[-24  14 -24  32   3  47   6  -1   9  28 -28  20   9 -20]  J_220
[-22  27 -49   8  28 -25  27  16 -21  17  15 -55 -11  10]  J_773
[-24  14 -20  -6   3  47  -4  -1   9  28 -28  20   9 -20]  J_300
[ 32  -4  -6 -20 -29  -6 -16  11  12  -2 -28 -14  35   6]  J_71
[-23 -37 -28  10  -9  83   8 -42   7   2 -32  28 -13 -39]  J_357
[-22  32   3  47  -4  -1  -4  -1   9  28  28  20   9 -20]  J_130
shift -1: [-23 -37 -28] : [-24 -38 -29]
shift +1: [-24] : [-23]
shift +1: [  2 -32] : [  3 -31]
shift -1: [-24  14] : [-25  13]
find: [-22  32   3  47  -4  -1  -4  -1   9  28  28  20   9 -20] : J_130
find: [-20  -6   3  47  -4  -1] : J_300
find: [ -6 -20] : J_71

[ 70 -87   0 -19] = J_871
[ 70 -67  34  97] = J_923
[ -5 -67  34  97] = J_857
[  0 -41  34  74] = J_740
[ 70   0  65 -19] = J_310
[ 70   0  65 -24] = J_946
[ 70 -80  34 -19] = J_162
find: [ -5 -67  34  97] : J_857
shift -1: [-67] : [-68]
find: [ 70 -80] : J_162
find: [ 70 -87] : J_871

[  7 -36  41 -39 -27  38  40  13  -6 -25  68  31  30   6  28  27   3  31
 -68  48] -> J_391
[ 20  -9  10  44  20  18  29  -5 -58  -6  36  -4 -40 -10   5 -33  -9  30
  80 -11] -> J_196
[-38  27   2   4   7   5   3  -8 -35  19  34  50  25  47  -7  25  33 -58
  46 -19] -> J_807
[-14  10  12  15  39  14  29 -56 -15  20  17  -2  30  -1 -28  -8  81 -10
  36 -40] -> J_425
[ -8  42  -8  16  28   0 -14 -14 -76  15   1  16   3  -5 -28 -30  17  -9
  48 -68] -> J_756
find: [ 48 -68] : J_756
shift -1: [39] : [38]
find: [ -6  36  -4 -40 -10] : J_196
shift -1: [68 31] : [67 30]
shift -1: [-28 -30] : [-29 -31]

[-53   4  56  68  -5   8  25  51  37   6   9 -70 -10 -30   6 -43] = J_668
[  3   0  -2 -10  -6   0   1  -5   1   2  -1   6  -2   3  -1   3] = J_999
[-53   4  56  68  -5  -1   1   0   1   2   3  -2  -5   6   3  -1] = J_776
[  3   0  -2 -10  -6   0   1  -5   1   2  -1 -70  -2   3  -1   3] = J_413
shift +1: [ 0  1 -5  1] : [ 1  2 -4  2]
shift -1: [68] : [67]
find: [ 0  1 -5  1  2 -1  6 -2  3 -1  3] : J_999
find: [-53   4  56  68  -5  -1   1   0   1   2   3  -2  -5   6   3  -1] : J_776

